[[129 111 120 154 147 135 131 119 118 124 127 141 146 112 130]
 [141 135 117 123 127 130 124 131 121 124 125 130 131 116 128]
 [119 127 115 123 123 122 117 133 127 136 127 121 133 144 123]
 [116 103 131 136 131 128 126 126 131 131 129 121 136 133 124]]
->
[[116 119 141 129]
 [103 127 135 111]
 [131 115 117 120]
 [136 123 123 154]
 [131 123 127 147]
 [128 122 130 135]
 [126 117 124 131]
 [126 133 131 119]
 [131 127 121 118]
 [131 136 124 124]
 [129 127 125 127]
 [121 121 130 141]
 [136 133 131 146]
 [133 144 116 112]
 [124 123 128 130]]

[[122 126 122 114 124 124 129 111 136 116 129 125 128 133]
 [138 126 143 137 131 132 112 108 136 137 123 127 131 122]
 [122 128 123 123 126 133 135 114 140 127 134 134 130 156]
 [124 119 132 126 125 126 130 118 127 125 129 128 129 125]]
->
[[124 122 138 122]
 [119 128 126 126]
 [132 123 143 122]
 [126 123 137 114]
 [125 126 131 124]
 [126 133 132 124]
 [130 135 112 129]
 [118 114 108 111]
 [127 140 136 136]
 [125 127 137 116]
 [129 134 123 129]
 [128 134 127 125]
 [129 130 131 128]
 [125 156 122 133]]

[[124 109 130 121 131 135]
 [132 100 125 116 122 122]
 [127 134 129 120 120 123]
 [107 112 136 124 123 119]
 [109 113 140 117 122 116]
 [115 112 135 119 131 134]]
->
[[115 109 107 127 132 124]
 [112 113 112 134 100 109]
 [135 140 136 129 125 130]
 [119 117 124 120 116 121]
 [131 122 123 120 122 131]
 [134 116 119 123 122 135]]

[[123 105 136 142 127 109 132]
 [114 119 135 144 136 107 121]
 [110 123 133 145 140 108 124]
 [109 130 132 144 144 112 115]
 [118 111 136 143 131 107 116]
 [110 142 127 141 148 122 144]
 [113 147 124 138 150 128 135]]
->
[[113 110 118 109 110 114 123]
 [147 142 111 130 123 119 105]
 [124 127 136 132 133 135 136]
 [138 141 143 144 145 144 142]
 [150 148 131 144 140 136 127]
 [128 122 107 112 108 107 109]
 [135 144 116 115 124 121 132]]

[[132 124 129 116 130 131 133 132 136 120 126 131 133 135 138]
 [134 127 134 131 122 130 117 120 126 135 127 123 119 125 133]
 [124 123 120 135 137 120 141 137 105 135 137 134 136 108 116]
 [129 130 131 121 126 132 125 126 141 121 124 127 127 140 134]
 [140 126 108 145 118 129 127 127 120 146 125 122 125 121 134]
 [116 127 131 121 134 136 130 129 130 126 128 131 130 130 119]]
->
[[116 140 129 124 134 132]
 [127 126 130 123 127 124]
 [131 108 131 120 134 129]
 [121 145 121 135 131 116]
 [134 118 126 137 122 130]
 [136 129 132 120 130 131]
 [130 127 125 141 117 133]
 [129 127 126 137 120 132]
 [130 120 141 105 126 136]
 [126 146 121 135 135 120]
 [128 125 124 137 127 126]
 [131 122 127 134 123 131]
 [130 125 127 136 119 133]
 [130 121 140 108 125 135]
 [119 134 134 116 133 138]]

[[150 106]
 [141 115]
 [130 126]
 [146 111]
 [150 106]
 [105 152]
 [108 148]]
->
[[108 105 150 146 130 141 150]
 [148 152 106 111 126 115 106]]
---
[[142 128 131 132 110 132]
 [125 156 121 120 134 131]
 [119 125 157 124 134 110]
 [130 117 129 149 122 113]
 [114 135 132 115 152 123]
 [138 131 108 119 121 152]
 [140 120 107 130 126 140]
 [130 150 126 126 134 122]
 [140 127 137 127 108 134]]
->
[[125 156 121 120 134 131]
 [130 150 126 126 134 122]
 [114 135 132 115 152 123]
 [138 131 108 119 121 152]
 [142 128 131 132 110 132]
 [140 127 137 127 108 134]
 [119 125 157 124 134 110]
 [140 120 107 130 126 140]
 [130 117 129 149 122 113]]

[[137 119 114 144 120]
 [126 127 131 117 122]
 [129 108 100 140 130]
 [146 123 123 144 112]]
->
[[126 127 131 117 122]
 [146 123 123 144 112]
 [137 119 114 144 120]
 [129 108 100 140 130]]

[[119 141 115 121 130 127 140 140 131 132 127 118]
 [109 134 140 108 133 126 116 135 125 123 129 135]
 [128 138 130 128 140 114 111 141 118 110 137 126]
 [150 131 133 144 116 112 137 130 121 119 119 129]]
->
[[119 141 115 121 130 127 140 140 131 132 127 118]
 [128 138 130 128 140 114 111 141 118 110 137 126]
 [109 134 140 108 133 126 116 135 125 123 129 135]
 [150 131 133 144 116 112 137 130 121 119 119 129]]

[[130 131]
 [130 140]
 [114 124]
 [112 119]
 [131 139]
 [135 145]
 [143 134]
 [102 108]]
->
[[135 145]
 [130 140]
 [131 139]
 [143 134]
 [130 131]
 [114 124]
 [112 119]
 [102 108]]

[[110 106 148 135]
 [134 140 150 109]
 [116 156 147 135]]
->
[[116 156 147 135]
 [134 140 150 109]
 [110 106 148 135]]

[[125 134 127 130 121 117 122 140 131 124 131 130 131 124]
 [134 121 127 118 143 134 129 112 129 125 128 127 130 123]
 [132 122 127 120 139 132 128 116 129 125 128 127 129 124]
 [124 128 127 133 107 113 117 146 140 127 143 138 129 128]
 [132 133 133 127 134 137 134 122 116 131 110 123 131 129]
 [129 127 129 127 136 133 133 122 126 129 129 125 127 128]]
->
[[125 134 127 130 121 117 122 140 131 124 131 130 131 124]
 [132 133 133 127 134 137 134 122 116 131 110 123 131 129]
 [124 128 127 133 107 113 117 146 140 127 143 138 129 128]
 [129 127 129 127 136 133 133 122 126 129 129 125 127 128]
 [132 122 127 120 139 132 128 116 129 125 128 127 129 124]
 [134 121 127 118 143 134 129 112 129 125 128 127 130 123]]
---
[[132 138 130 129 115]
 [139 133 132 130 113]
 [133 138 140 138 148]
 [128 134 106 111 129]
 [129 134 129 128 135]
 [118 128 120 123 138]
 [130 118 142 138 115]
 [125 122 138 133 113]]
->
[[125 130 118 129 128 133 139 132]
 [122 118 128 134 134 138 133 138]
 [138 142 120 129 106 140 132 130]
 [133 138 123 128 111 138 130 129]
 [113 115 138 135 129 148 113 115]]

[[145 149 158]
 [127  98 123]]
->
[[127 145]
 [ 98 149]
 [123 158]]

[[133 139 120 142 146 125 129 144 139 115 141 147]
 [126 120 132 122 134 136 135 119 119 131 120 119]
 [131 134 130 119  98 124 118 123 135 135 123 120]
 [122 117 132 118 139 125 119 117 116 135 115 116]
 [136 139 121 143 153 128 114 146 138 116 146 143]
 [129 124 124 138 143 129 141 140 129 118 141 142]
 [126 130 121 130 108 131 149 139 135 122 133 139]
 [138 143 127 130 131 119 110 131 140 127 125 131]]
->
[[138 126 129 136 122 131 126 133]
 [143 130 124 139 117 134 120 139]
 [127 121 124 121 132 130 132 120]
 [130 130 138 143 118 119 122 142]
 [131 108 143 153 139  98 134 146]
 [119 131 129 128 125 124 136 125]
 [110 149 141 114 119 118 135 129]
 [131 139 140 146 117 123 119 144]
 [140 135 129 138 116 135 119 139]
 [127 122 118 116 135 135 131 115]
 [125 133 141 146 115 123 120 141]
 [131 139 142 143 116 120 119 147]]

[[138 137 133 150 134 140 136]
 [134 131 130 136 130 134 130]
 [133 132 131 136 131 135 130]
 [132 134 132 136 132 136 131]
 [133 133 131 143 132 135 133]
 [139 136 134 144 133 143 133]
 [145 138 135 142 133 147 134]
 [135 132 130 137 130 135 131]
 [130 132 132 139 132 136 130]]
->
[[130 135 145 139 133 132 133 134 138]
 [132 132 138 136 133 134 132 131 137]
 [132 130 135 134 131 132 131 130 133]
 [139 137 142 144 143 136 136 136 150]
 [132 130 133 133 132 132 131 130 134]
 [136 135 147 143 135 136 135 134 140]
 [130 131 134 133 133 131 130 130 136]]

[[127 123 117 137 137 141 129 132 128 136]
 [131 123 119 135 135 135 124 132 128 137]
 [135 123 122 133 132 128 119 132 128 137]
 [118 125 115 138 140 150 138 131 128 133]
 [135 123 122 133 133 129 120 132 128 137]
 [133 123 121 134 134 132 122 132 128 137]
 [122 124 116 138 139 146 134 131 128 135]
 [134 123 121 134 133 130 120 132 128 137]]
->
[[134 122 133 135 118 135 131 127]
 [123 124 123 123 125 123 123 123]
 [121 116 121 122 115 122 119 117]
 [134 138 134 133 138 133 135 137]
 [133 139 134 133 140 132 135 137]
 [130 146 132 129 150 128 135 141]
 [120 134 122 120 138 119 124 129]
 [132 131 132 132 131 132 132 132]
 [128 128 128 128 128 128 128 128]
 [137 135 137 137 133 137 137 136]]

[[129 136 124]
 [105 100 125]]
->
[[105 129]
 [100 136]
 [125 124]]
